Here is a tiny trained network, its code and every weight. The questions are about switching its units off for an input and a class, where a switched-off unit gives its printed mean instead of its output.

import numpy as np


def w(rows, s, z=0):
    codes = np.array(rows[::2]) - 128.0
    scale = np.full(codes.shape[1], s)
    scale[-1] = z or s
    return codes * scale


def f(y):
    return np.maximum(y, 0)


def log_softmax(a):
    a = a - a.max(-1, keepdims=True)
    return a - np.log(np.exp(a).sum(-1, keepdims=True))


def net(x, mask):
    res = np.array(x, float).reshape(1, 6) / 4 @ E
    y = f(res @ A[0][:, :-1].T + A[0][:, -1])
    res = res + np.where(mask, y, B[0][:, -1]) @ B[0][:, :-1]
    return log_softmax(res[-1] @ U[:, :-1].T + U[:, -1])


A, B = {}, {}
E = w([
[130,127,129,125,132,126,133,130,128,127,123,118],'x0',
[24,56,70,183,121,249,75,27,24,236,31,145],'x1',
[248,19,131,239,68,54,31,34,175,58,15,238],'x2',
[130,135,128,124,130,128,132,129,126,129,126,130],'x3',
[186,229,233,149,244,77,186,159,54,240,61,216],'x4',
[229,13,21,254,222,228,248,224,40,43,247,245],'x5',
],0.0043)
A[0] = w([
[195,197,191,80,129,37,148,202,221,75,179,88,83],'neuron 0',
[47,217,245,17,24,34,12,33,212,197,9,26,56],'neuron 1',
[198,155,160,95,139,41,174,217,202,53,193,125,69],'neuron 2',
[218,162,176,91,133,33,141,194,228,49,191,131,58],'neuron 3',
[253,30,195,231,82,60,35,6,224,45,13,236,71],'neuron 4',
[36,98,104,134,136,217,108,47,39,222,60,146,75],'neuron 5',
[189,217,253,144,233,67,159,133,48,244,39,203,239],'neuron 6',
[53,40,24,108,17,189,64,98,205,38,181,24,253],'neuron 7',
],0.0041,0.0029)
B[0] = w([
[81,48,122,186,115,212,67,47,160,211,69,98,180],'neuron 0',
[240,13,70,231,83,245,229,225,22,35,238,199,254],'neuron 1',
[74,42,126,217,102,202,63,53,143,205,73,101,172],'neuron 2',
[89,32,113,218,97,206,52,49,153,223,55,135,176],'neuron 3',
[25,184,252,39,238,229,213,150,205,86,237,13,237],'neuron 4',
[86,40,136,206,162,213,57,70,197,209,85,67,190],'neuron 5',
[212,171,23,83,230,108,28,188,218,78,118,104,231],'neuron 6',
[211,201,33,50,211,70,27,188,199,99,100,133,242],'neuron 7',
],0.0045,0.0086)
U = w([
[154,126,114,116,144,149,99,152,141,122,143,116,254],'0',
[246,10,73,250,81,206,242,218,9,20,238,232,22],'1',
[26,36,123,241,103,163,9,8,167,249,9,117,16],'2',
[9,231,239,14,199,189,210,177,170,126,237,29,160],'3',
[167,143,89,96,107,90,92,134,137,82,121,151,252],'4',
[230,235,12,23,187,42,5,199,197,72,55,174,19],'5',
[58,243,183,15,10,16,199,47,48,94,22,209,33],'6',
[10,245,243,8,12,4,245,28,12,88,7,244,2],'7',
],0.0044,0.0042)

Each question gives the input, the list of numbers given to net, and the class t.
The units are the neurons (one row each of A and B). Each row of codes is followed by its name. A weight is (code - 128) times the scale printed after its matrix; where a second scale follows, it is the last column's (A, B and U).
mask holds one flag per neuron, in row order. A switched-off neuron (its flag False) gives its mean, the last column of its row in B, instead of its output. The means were averaged over made-up inputs and are rounded, as every weight is.
A unit's drop is (log p(t) with every unit on - log p(t) with that unit switched off) / (log p(t) with every unit on - log p(t) with every unit switched off).
The circuit of an input: a set's keep is (log p(t) with only the set's units on - log p(t) with every unit switched off) / (log p(t) with every unit on - log p(t) with every unit switched off). Starting from all 8 units, units are removed one at a time, each time the one whose removal leaves the highest keep (on an exact tie, the one counted first), for as long as the keep stays at least 0.8.
circuit, biggest first: the units of the circuit, biggest drop first
most important unit: the unit with the biggest drop
top k neurons: the k neurons with the biggest drops, biggest first
drop when u is switched off: that unit's drop, to one decimal
input [1,6,-5,0,7,-4], class 5: most important unit : neuron 6
input [1,0,-6,3,-7,5], class 5: circuit, biggest first : [neuron 7; neuron 1]
input [-8,-8,5,2,2,-5], class 2: top 2 neurons : [neuron 3; neuron 0]
input [-8,5,-6,1,8,-7], class 4: circuit, biggest first : [neuron 6; neuron 1]
input [4,-8,1,7,1,-7], class 2: circuit, biggest first : [neuron 0; neuron 3]
input [-1,8,-7,5,3,7], class 2: top 4 neurons : [neuron 1; neuron 5; neuron 4; neuron 7]
input [-4,-2,-4,1,6,5], class 5: top 2 neurons : [neuron 1; neuron 6]
input [-6,-8,-1,-7,7,-4], class 2: top 2 neurons : [neuron 0; neuron 3]
input [-2,3,7,1,-5,4], class 3: circuit, biggest first : [neuron 4; neuron 1]
input [-8,-3,1,-7,-4,6], class 4: top 2 neurons : [neuron 1; neuron 7]
input [8,-7,-5,-4,-5,7], class 4: circuit, biggest first : [neuron 1; neuron 4]
input [3,8,3,-4,6,7], class 2: top 3 neurons : [neuron 1; neuron 5; neuron 7]
input [-5,6,4,2,8,4], class 5: top 2 neurons : [neuron 6; neuron 1]
input [3,-3,5,-3,8,3], class 5: circuit, biggest first : [neuron 6]
input [7,4,7,7,5,5], class 0: top 2 neurons : [neuron 1; neuron 4]
input [6,-3,2,0,5,-6], class 1: top 2 neurons : [neuron 1; neuron 7]
input [2,-3,-8,-8,5,-8], class 0: circuit, biggest first : [neuron 1; neuron 4]
input [-3,5,4,-8,-7,4], class 0: top 4 neurons : [neuron 1; neuron 6; neuron 4; neuron 7]
input [3,-5,7,-5,-5,-5], class 3: top 2 neurons : [neuron 4; neuron 6]
input [8,1,-7,-5,-6,-2], class 4: most important unit : neuron 4
input [2,3,-4,-1,-8,-2], class 5: drop when neuron 4 is switched off : 0.2
